Below are the code and all the weights of a small trained network. Each question names an input and a class and asks about switching units off, where a switched-off unit gives its printed mean instead of its output.

import numpy as np


def w(rows, s, z=0):
    codes = np.array(rows[::2]) - 128.0
    scale = np.full(codes.shape[1], s)
    scale[-1] = z or s
    return codes * scale


def f(y):
    return y / 2 * (1 + np.tanh(0.7978845608 * (y + 0.044715 * y**3)))


def log_softmax(a):
    a = a - a.max(-1, keepdims=True)
    return a - np.log(np.exp(a).sum(-1, keepdims=True))


def net(x, mask):
    res = np.array(x, float).reshape(1, 5) / 4 @ E
    y = f(res @ A[0][:, :-1].T + A[0][:, -1])
    res = res + np.where(mask, y, B[0][:, -1]) @ B[0][:, :-1]
    return log_softmax(res[-1] @ U[:, :-1].T + U[:, -1])


A, B = {}, {}
E = w([
[131,125,125,96,149,117,176,143,102,102,97,99],'x0',
[152,74,195,197,143,162,174,199,49,72,83,177],'x1',
[167,138,219,184,255,64,121,173,153,222,209,132],'x2',
[169,95,222,12,159,205,138,161,88,196,182,130],'x3',
[169,120,56,177,88,135,198,102,112,188,94,151],'x4',
],0.0077)
A[0] = w([
[156,130,46,33,104,27,109,12,161,183,225,2,109],'n0',
[201,132,133,58,151,238,148,112,120,172,176,151,4],'n1',
[139,197,76,195,136,29,91,138,79,141,79,64,15],'n2',
[122,160,132,209,114,47,132,48,159,69,137,38,1],'n3',
[169,188,211,217,235,57,154,111,152,155,204,124,96],'n4',
[115,39,135,18,133,156,140,122,125,209,146,171,14],'n5',
],0.006,0.0031)
B[0] = w([
[193,91,140,132,137,171,97,207,112,59,197,130,254],'n0',
[13,150,143,199,254,140,166,103,86,95,48,142,183],'n1',
[46,95,183,146,235,124,154,106,77,147,196,127,171],'n2',
[74,184,169,84,185,61,68,119,133,115,54,119,180],'n3',
[125,186,80,66,67,133,239,167,151,141,120,139,251],'n4',
[33,156,111,122,193,71,142,55,158,165,91,147,179],'n5',
],0.0085,0.0071)
U = w([
[96,221,72,97,64,182,221,165,196,103,56,106,245],'0',
[169,105,85,176,151,195,164,223,136,56,138,130,213],'1',
[5,207,137,177,201,111,145,25,186,157,2,82,4],'2',
],0.0057,0.0036)

Each question gives the input, the list of numbers given to net, and the class t.
The units are the neurons (one row each of A and B). Each row of codes is followed by its name. A weight is (code - 128) times the scale printed after its matrix; where a second scale follows, it is the last column's (A, B and U).
mask holds one flag per neuron, in row order. A switched-off neuron (its flag False) gives its mean, the last column of its row in B, instead of its output. The means were averaged over made-up inputs and are rounded, as every weight is.
A unit's drop is (log p(t) with every unit on - log p(t) with that unit switched off) / (log p(t) with every unit on - log p(t) with every unit switched off).
The circuit of an input: a set's keep is (log p(t) with only the set's units on - log p(t) with every unit switched off) / (log p(t) with every unit on - log p(t) with every unit switched off). Starting from all 6 units, units are removed one at a time, each time the one whose removal leaves the highest keep (on an exact tie, the one counted first), for as long as the keep stays at least 0.8.
units of the circuit, in order: the units of the circuit, biggest drop first
k most important neurons: the k neurons with the biggest drops, biggest first
drop of u: that unit's drop, to one decimal
input [-3,4,8,-7,8], class 0: units of the circuit, in order	n4
input [-3,7,-5,-8,-5], class 2: 4 most important neurons	n0, n3, n4, n2
input [-1,-3,0,2,7], class 1: units of the circuit, in order	n4, n0
input [-5,-3,-1,-2,8], class 1: units of the circuit, in order	n4, n0, n5
input [6,3,-3,-7,8], class 2: units of the circuit, in order	n0, n2
input [1,7,-1,8,-6], class 2: units of the circuit, in order	n5, n1
input [3,1,0,-5,3], class 2: units of the circuit, in order	n0, n4
input [3,6,-3,-8,-8], class 2: units of the circuit, in order	n0, n3
input [-2,-3,1,2,7], class 1: 3 most important neurons	n4, n0, n3
input [3,-4,3,-1,6], class 1: units of the circuit, in order	n0, n5
input [-6,6,6,4,-8], class 0: 2 most important neurons	n4, n0
input [-4,4,0,5,-1], class 2: units of the circuit, in order	n0, n1
input [1,3,6,-4,4], class 0: 3 most important neurons	n4, n0, n1
input [-4,-6,4,8,8], class 2: units of the circuit, in order	n1
input [0,-1,6,-6,-8], class 0: 3 most important neurons	n4, n1, n5
input [5,0,8,-6,-4], class 0: 3 most important neurons	n4, n1, n5
input [4,6,3,-7,1], class 2: 2 most important neurons	n0, n2
input [-1,-7,2,-6,5], class 1: 3 most important neurons	n0, n5, n1
input [-7,-8,3,-8,-5], class 1: 2 most important neurons	n0, n5
input [-5,-6,-2,1,-5], class 1: 2 most important neurons	n0, n4
input [0,3,8,-1,-3], class 0: 2 most important neurons	n4, n0
input [-2,4,1,-6,1], class 2: units of the circuit, in order	n0
input [-1,-4,6,-3,-3], class 0: drop of n4	1.0
input [-7,-7,7,3,-4], class 0: drop of n4	2.0
input [0,-1,8,4,-5], class 0: drop of n4	0.9
